[-290 -245   95   26 -359 -210  480    6  279   10 -486  194  119   75
  227 -161  -10   60  176 -253  502 -236  -67  -85  555   94    7 -120
 -268  136  -30   21]
<37>
[-368  -50 -129  -63  227 -219  314   45  265  218 -285 -220  -37 -163
   91   88   27  -74  -89  289  459   32  -76 -126   75  152 -211  -94
 -253   62 -219   71]
<113>
[-190  410  -43  120  111 -201  -36  -60  514  -46 -102 -287  -24   30
  478  -37  152 -172  -63   44  174 -237  -75 -178 -108 -128    0  -79
  295  267  127  -60]
<12>
[-188  163  -46  151 -289  -96  594 -106  299   -4 -168   -3   53  -60
    6 -177   27  -83  394 -309  238  306 -103 -248    1 -165  -87  -54
  137   76   44   57]
<99>
[ -22  -37 -113 -299  -49 -136  363 -281 -117  -64 -129 -308 -121  -59
  272   90  242  -27   40  -38  412  -99  -44  -61  320  -29  -81 -138
 -190  -12  125  155]
<73>
[-274  334 -146  -47   93 -192  382 -124  279  -71 -287  -72  -92  187
  515  137  -82 -149 -223  144  667 -101 -129 -140  151 -268   -4  -76
  314  315  176  -38]
<87>
[  43  367 -337  205  152 -182  218 -127  409   34 -110   60  -80  122
  360 -135 -211 -281 -238  330  454 -149  -39 -188  113 -115  133   66
  599  437    5  -16]
<73>
[-102 -220  215 -127 -299  148  -66 -229  523   12 -121  276 -229 -114
   54 -414  288  151  350 -297  215  102 -184 -192  256 -549  -65 -488
 -129  -13  439  -49]
<37>
[-194 -117 -108   78 -202 -158  668   -1  283  -28 -446  106   21  110
  173 -100  -50   -8 -100 -110  425 -237   -5  -67  480   10  213 -105
 -132  160 -114   -7]
<87>
[-215   77 -208 -349  261  227  363 -207 -120 -220   98  -47 -336    3
  148   34   95  472   29 -343  594  184  198 -385 -248 -149 -102 -214
 -164  112  143  106]
<196>
[-266  -94 -139   53 -155 -239  733   -8  270   20 -522   67   40   53
  228  -96  -90   20   -6  -74  471 -181  -61  -81  469   26  103  -56
 -205  122 -176   53]
<73>
[-121   34 -181 -266    5 -154  407 -301   79    7  -98 -362 -161  -17
  396   37  349 -186 -123   94  540  -55  -95  -17  370  -54   19 -170
 -184  -54  174  175]
<113>
[-181  195  -60   49  -26 -237  364  -86  224   77 -423  -26   76   53
  494 -100 -112 -279 -235  314  570  -67 -165  -92  380 -132 -112 -109
  235  319   40  -23]
<87>
[-115 -191  -60   63 -254 -237  563  119   23 -121 -400   45   38   34
  185  -92 -115   21   64 -143  226 -270   18 -211  589   56  113 -291
 -199  224 -151    4]
<37>
[-137 -149  -78  -94 -112 -207  566    3  200   43 -280   50  -31   89
  190  370  -82    3 -128  -12  787 -142 -186  219  518   41  158 -289
 -195   75 -191   87]
<37>
[-192 -179  -59  -58   20 -145  559  -73  295   76 -494  246  -29   87
  174  -38  -38  128  -16  -39  623 -264  -81 -156  479   21   -3 -171
 -211  165 -165  -10]
<49>
[-105  -27  153   77 -398  -23  284 -138  273  -39 -202   14  125  -56
  147 -246  188  -75  299  -65   45  234 -178 -153  255 -252 -311 -279
 -124  -96  214  -63]
<48>
[-116  153 -244  -66  246 -102  128 -244  598   39 -224 -226   26  -36
  444 -197  239 -178 -206  640  398 -143   22 -187  -94 -289 -146  210
  626  407   76 -179]
<48>
[-267  250 -381   22  237 -218  328 -277  683  120 -254  -72 -112   99
  368 -167  -71 -160 -386  309  409 -177 -186  -56   43 -463   56   59
  211  290  -11 -139]
<196>
[  54  293  -32   82  -36 -172   73 -124  233   71 -218   26   55  152
  172   98  -73 -228 -243  112  479 -131   -6  -88  163 -144   67   42
  423  260   15  -41]
<99>
[-176  -97  -49   76 -261 -100  607  150  371  -61 -437  170   64  100
  228  -17  -43   24  -50 -195  313 -210  -98  -23  503  -70  175 -193
  -66  137 -116   22]
<12>
[  98  -17  135   60 -283  -21  117 -159  147   73  -63  143   34  -21
 -121  -76   94  -76  323 -236  209   58 -204  -20  161 -236 -126 -293
  -35  -15  129  -55]
<37>
[-151  245 -161   66   56 -289  242  -82  265   57 -300 -119   -9   39
  429  -57 -177 -275 -257  276  468 -183  -82 -116  277  -96  -56   40
  285  292  -40  -42]
<149>
[-238  -19 -106   85 -161  153  360   80  565  -94  -39  254  -86 -137
 -114  -33  143  -41  324   95  208  233 -171 -105   33 -246 -176 -313
  219   -2  267    0]
<12>
[-167  230  -17   34   46 -120  169 -153  206   48 -210  -82   41   75
  517 -154   14 -133 -230  220  569  -63 -104  -88  168  -92  136 -132
  205  334   15  -32]
<48>
[-165 -164 -125   76 -172 -206  586  -15  264    9 -345   65   30   10
  219  -61  -76   -1  -15  -34  411 -269  -78    8  559  214  108 -130
 -282  108 -208  101]
<149>
[-462   35 -157 -168  594 -130   27   33   40  236  -95 -177 -244 -181
  -43  219   58   64  -48  134  581  -69 -235 -151 -134 -131 -248 -201
 -363   72  -42   66]
<49>
[-122  -49  116  -31 -154  -84  216 -164  211  102  -58  134    4 -101
    6 -100   81 -141  374   -8  356  233 -219 -108  184 -112 -169  -68
   97 -122  165   11]
<49>
[-221  121 -181 -181  -31   -1  219  160 -234  233 -218 -130  176 -143
  -19  246   49  150  -70  287  325  -28 -181  166 -185 -129 -109 -386
 -292   67 -193  115]
<113>
[ -45  -71 -121 -287 -126 -177  549 -187 -172  -85 -167 -412 -147  -43
  359  134  191  -31   20 -112  419 -101   10 -111  411  -35  -67 -134
 -210  -33   16  215]
<12>
[-193 -104  319   30 -178 -137  138 -144  430  502  -78  142 -124  140
  247 -594 -244 -405  234 -228  474   -1  -52 -311   59 -451 -344  223
  126 -129   91 -400]
<99>
[-155   -1   85  -58  -39  -95  225 -207  187  163  -36  -33  -63 -100
    9  -49  142  -82  339   27  302  301 -233  -42  -11 -245   22  -95
  -37 -155  131   15]
<149>
[ -31   -3 -162 -315  -66  -12  452 -284  -16  -81 -137 -316 -184   53
  357  107  179 -206 -288  113  657  -14 -152   64  354 -128   15 -223
 -182  -73  145  134]
<99>
[-457  -33 -122 -297  202 -157  277  119    3  340 -278 -177  -82  -91
  137  137  -52  -55 -114  307  447  -15 -143   64  -65 -122  -86  -78
 -305  -33 -145   29]
<73>
[-178   30  327   65 -595 -138  607  -23   96 -171 -698 -102  253  101
  221 -246  -25 -133   -2 -514  201 -249   -3 -115  406 -116   87 -199
  -48  199  -62 -293]
<73>
[-127  117 -179 -163  -35 -271  536 -249   54  -71 -248 -409 -100   33
  293   61  152 -110  -11  -12  423 -107  -64 -278  229 -122   77 -269
 -233   59   12   56]
<196>
[-184  -29 -104  208 -308 -267  703  -24  284  124 -545   30  -21   62
  129 -146 -133   -1  -61  -36  552 -299   40   47  482  -36  303 -129
 -307  -28 -294   64]
<149>
[-204   18  389  180 -227    2   91   -4  269   53  -65   10  163 -147
    6 -236  172 -323  366  198  -55  309 -260   54   81 -186 -144   31
    9 -306  204  -50]
<149>
[ -86   -4 -399  118  -72 -175  736 -121  504 -111 -456   -3   41  244
  329  -51    7   -1 -154    7  410 -154  -43  -14  319  199   42   84
 -176   68 -189   69]
<48>
[ -87  234  -85  192  -72 -303  204 -160  194   45 -383 -189  123   31
  447  -51  -53 -251 -274  231  701 -217 -104  -11  347  -69 -119 -187
  262  369   10  -84]
<113>
[-514  -52 -138 -272  198  -65  277  106  157  286 -201 -215  -56 -157
   74  107  118  -92 -167  485  394   61 -222  125 -110 -170  -33 -207
 -389 -152  -81   27]
<99>
[-339  289 -385  -51  276 -304  566  -59  473  326 -251  -55   15  -22
  521   68  -58   -3 -198  372  850   21  -58 -147   46 -236    0 -145
  337  539 -202   57]
<196>
[-469   31  -70 -234  163 -169  316  -20   46  239 -247 -224  133 -107
   92  316   87   57 -147  498  512  250 -183   66 -180   18 -131 -137
 -341  -93 -111   40]
<87>
[-222 -152  -86   -2 -157 -183  435  -17  249   70 -424  147  -47   60
  171   -3  -88   91  -72   20  461 -247 -105   34  506   18  155 -312
 -342   51 -174   21]
<48>
[-165  -46 -158 -264 -152 -177  583 -309  -74 -112 -274 -381 -117   -9
  227  -52  207  -67  -24 -143  533  -88   56 -264  278 -103  -83  -48
 -206  -32  149   26]
<87>
[-235 -182 -197   63 -116 -211  458   42  354   44 -358  212   54  -80
  206 -252  -37   34   64   19  333 -327  -45 -206  510  159   36 -246
  -70  261 -109  -21]
<12>
[-121    5 -201 -187  -63 -184  524 -205  -96  -82 -157 -407 -141  -72
  280  164  184  -42  -60  121  553 -162  -19  -18  345  -43  -43 -222
 -233  -44    9  169]
<113>
[  47  -33 -194 -332   89 -149  512 -135 -303 -107 -187 -504  -22 -161
  358   -7  302   16   55   44  257   33   83 -154  174  -93   91  109
  140   97  -85  202]
<113>
[ -13  -21  240   26 -182  -46  349   -3   -9   -8 -218  -22   65  -36
    0 -147   95 -173  420  -84  177  304 -144 -144  116 -215  125  -25
   52 -191   47   54]
<196>
[-108   57    4   77 -213  -64  275 -104  290  132   12   78  109 -107
   -7 -126  190 -172  490  286   90  392 -262 -147   36 -205 -168  -93
   40 -213  170   98]
<48>
[  27  -40  143   95 -186 -128  109 -153  373  113 -109  204   14  -68
   -6 -197   20 -158  402   20  234  133 -238 -134  214 -193 -159 -134
   79  -95  107  -41]
<37>
[-276  264 -117   85 -104 -174  391  -47  344   63 -286 -107  177   84
  367  143   26 -124 -216  249  498  -40 -198   16  153 -193  -78 -128
  135  304   15   34]
<113>
[-284  -75 -137   78  -85 -121  656  124  373   35 -427  143  -78    9
  170 -141 -121   14  -73 -216  633 -235  -48 -164  405  -30  278 -191
  -40  222 -211   19]
<12>
[ -56   60  108   87 -165    3  278  -56  256   54 -105  135  121  -83
   13 -156  156  -95  462   69   97  244 -263 -112    6 -178  -62 -175
   65  -65  147   23]
<73>
[-148 -145  102 -600 -444 -169  533 -126 -665  499 -635 -348  109  114
  248  173   35 -235 -348  202  527 -273   59  366  409 -380 -241 -167
 -340   21 -193 -121]
<48>
[-172  313 -118   60   82 -179  370  -69  294   70 -327 -220   36   55
  421 -129  -30 -295 -335  126  457  -84 -126 -129  104 -195  139 -118
  255  391  -48 -117]
<73>
[-170  -59  328  133 -300  -84  184 -154  189   69   81  -96  146 -213
   87 -236  156 -175  602   90  111  214 -283  -98   37 -106 -215 -192
  -77 -160  186  -56]
<73>
[-233 -229  -87   -9  -43 -136  581  -73  310  -42 -330  182  -16   65
  111   43  -21   22   -3  -65  630 -233 -122  -84  494  161  139 -202
 -162  210  -51  -31]
<73>
[-314 -230 -161  267   52 -179  445   33  840 -107 -398  241  -71  121
  109  -53 -109   72  -10  184  235 -291 -137  -92  365  212  202  -50
 -213  114 -169   -6]
<113>
[-469  -84 -186 -204  132 -145  463   54   15  217 -366 -256  -47   20
   90  124 -119  -71 -190  133  556   86 -168   31 -118  -66  -77   20
 -373  -21 -148  -30]
<73>
[-298  -39 -179 -743   55   50  395  -52 -439  285 -588 -278  109 -202
  134   60  387  321 -121   89  534  -48  -90  310 -222 -349   21 -213
 -364 -120 -161   36]
<113>
[-213  256  -26   15   26 -274  188 -125   87   53 -300 -174   32  -11
  510 -113  -83 -257 -194  280  463 -125  -29  -64  295  -18 -172   70
  180  192   30   11]
<149>
[-523 -117 -195 -215  344  -77  406  118  293  238 -263 -195 -183 -140
  196  -61   59 -128  -84  239  466  -24 -182  -96   -9   13 -129 -145
 -342  110  -94   32]
<73>
[-187 -150 -137  -23 -139 -188  676    3  226  -85 -493   45   55   38
  226  -58   42   79   28  -92  484 -238   23  -28  470   95  136 -159
 -189   83 -160   25]
<196>
[-178  300 -251  101   77 -256  439 -128  367  -28 -357 -175  -43  133
  456  -52  -46 -229 -246  184  570 -114  -55 -298  176 -219  -38  -55
  310  400   91  -52]
<87>
[-493    4 -156 -266  273  -88  347  124   92  315 -194 -139   20  -96
 -128  442   85   26 -140  454  405   70 -210   27 -160 -105  -87 -181
 -392   24 -168   70]
<149>
[ -97   84   59   85 -287  -17  294  -27  268  128 -173  -41  130 -124
  -84   -8  241 -171  291  256  119  284 -300   78   38 -332  -22 -297
  -58 -188   72   51]
<48>
[-559  101 -238 -277  165 -134  349  128  195  390 -267 -131   18 -138
   80   77   19 -163 -153  377  582   23 -256  -10 -105 -252  -39 -143
 -211   58 -115   53]
<196>
[ -22    0 -188 -408 -122  272  899   95   67 -230 -456 -237 -314  126
  499   21  234   32 -319 -287  300  156  -38  164  379 -203  309 -213
 -381 -131  -69  404]
<149>
[-204  -84 -123   90  -84 -237  643    3  425  116 -430  148   42   65
   59  205   -9  -26 -227   43  650 -102 -143   -2  567    9  211 -362
 -200  184 -161   23]
<87>
[-211 -159 -136   68 -188 -183  645    1  433  -41 -419  120   59   41
  148  -91   23   56   21 -108  409 -210  -24 -185  480   56   24 -170
 -188  242 -135   28]
<37>
[-231 -312  -14   79  -24 -225  411  -34  248   53 -345  160  204 -191
   23 -136   36  116  205  131  326 -250 -184  -88  436  252   21 -244
 -265  192 -193  -58]
<73>
